Below are the code and all the weights of a small trained network. Each question names an input and a class and asks about switching units off, where a switched-off unit gives its printed mean instead of its output.

import numpy as np


def w(rows, s, z=0):
    codes = np.array(rows[::2]) - 128.0
    scale = np.full(codes.shape[1], s)
    scale[-1] = z or s
    return codes * scale


def f(y):
    return np.maximum(y, 0)


def log_softmax(a):
    a = a - a.max(-1, keepdims=True)
    return a - np.log(np.exp(a).sum(-1, keepdims=True))


def net(x, mask):
    res = np.array(x, float).reshape(1, 7) / 4 @ E
    y = f(res @ A[0][:, :-1].T + A[0][:, -1])
    res = res + np.where(mask, y, B[0][:, -1]) @ B[0][:, :-1]
    return log_softmax(res[-1] @ U[:, :-1].T + U[:, -1])


A, B = {}, {}
E = w([
[129,129,127,132,135,122,120],'x0',
[91,26,237,19,133,48,196],'x1',
[129,133,132,131,132,126,116],'x2',
[117,124,122,127,123,128,126],'x3',
[122,132,123,124,114,133,136],'x4',
[30,34,67,228,240,123,180],'x5',
[113,235,154,86,219,254,193],'x6',
],0.0067)
A[0] = w([
[108,221,139,41,74,72,78,1],'neuron 0',
[27,98,26,140,183,141,161,54],'neuron 1',
[64,173,144,32,238,254,149,120],'neuron 2',
[67,138,204,77,157,80,198,54],'neuron 3',
[76,37,100,195,207,142,183,6],'neuron 4',
[68,65,230,66,121,90,119,75],'neuron 5',
],0.0077,0.0093)
B[0] = w([
[201,88,207,140,62,202,143,160],'neuron 0',
[221,143,183,133,114,167,129,190],'neuron 1',
[49,106,169,131,143,2,60,254],'neuron 2',
[189,199,9,129,107,229,64,171],'neuron 3',
[197,144,248,104,28,181,144,188],'neuron 4',
[130,196,45,190,167,170,69,196],'neuron 5',
],0.0098,0.0077)
U = w([
[187,158,212,86,98,168,139,53],'0',
[131,134,98,111,139,108,133,254],'1',
[128,130,99,111,142,103,133,244],'2',
[122,191,42,175,167,185,67,14],'3',
[103,74,114,120,97,6,75,71],'4',
[124,124,115,98,135,109,155,211],'5',
[128,129,109,107,133,108,144,185],'6',
],0.011,0.0097)

Each question gives the input, the list of numbers given to net, and the class t.
The units are the neurons (one row each of A and B). Each row of codes is followed by its name. A weight is (code - 128) times the scale printed after its matrix; where a second scale follows, it is the last column's (A, B and U).
mask holds one flag per neuron, in row order. A switched-off neuron (its flag False) gives its mean, the last column of its row in B, instead of its output. The means were averaged over made-up inputs and are rounded, as every weight is.
A unit's drop is (log p(t) with every unit on - log p(t) with that unit switched off) / (log p(t) with every unit on - log p(t) with every unit switched off).
The circuit of an input: a set's keep is (log p(t) with only the set's units on - log p(t) with every unit switched off) / (log p(t) with every unit on - log p(t) with every unit switched off). Starting from all 6 units, units are removed one at a time, each time the one whose removal leaves the highest keep (on an exact tie, the one counted first), for as long as the keep stays at least 0.8.
circuit, biggest first: the units of the circuit, biggest drop first
most important unit: the unit with the biggest drop
top k neurons: the k neurons with the biggest drops, biggest first
drop when u is switched off: that unit's drop, to one decimal
input [7,5,-1,5,-3,-4,-4], class 1: circuit, biggest first => (neuron 2; neuron 5)
input [2,7,-7,-1,0,-5,7], class 3: top 2 neurons => (neuron 3; neuron 5)
input [-2,7,-1,0,1,1,3], class 3: top neuron => (neuron 3)
input [-2,0,-2,4,3,7,-1], class 0: circuit, biggest first => (neuron 4; neuron 1)
input [-7,-6,-2,2,1,-2,7], class 1: top 2 neurons => (neuron 2; neuron 5)
input [4,-6,7,-5,8,5,5], class 5: circuit, biggest first => (neuron 5; neuron 3)
input [1,-6,6,7,4,-4,3], class 2: circuit, biggest first => (neuron 5; neuron 3; neuron 4)
input [1,8,0,-1,2,4,-6], class 3: circuit, biggest first => (neuron 5; neuron 3)
input [3,4,3,-8,-1,2,-7], class 2: top 2 neurons => (neuron 2; neuron 5)
input [2,-5,3,2,0,-7,-7], class 0: top 3 neurons => (neuron 2; neuron 0; neuron 5)
input [-2,0,-1,6,-5,8,5], class 0: top 2 neurons => (neuron 4; neuron 1)
input [-6,1,3,-7,2,8,-6], class 0: top 3 neurons => (neuron 4; neuron 1; neuron 2)
input [1,-1,2,1,6,7,-3], class 0: top 3 neurons => (neuron 4; neuron 1; neuron 2)
input [0,-1,3,-6,6,6,7], class 4: most important unit => neuron 2
input [1,8,0,3,-1,7,1], class 3: top 3 neurons => (neuron 5; neuron 3; neuron 0)
input [4,7,-6,-1,7,5,1], class 3: drop when neuron 5 is switched off => 0.5
input [4,-1,3,-2,3,-4,7], class 4: drop when neuron 2 is switched off => 0.6
input [3,7,7,-8,7,-3,-5], class 2: drop when neuron 2 is switched off => 0.1
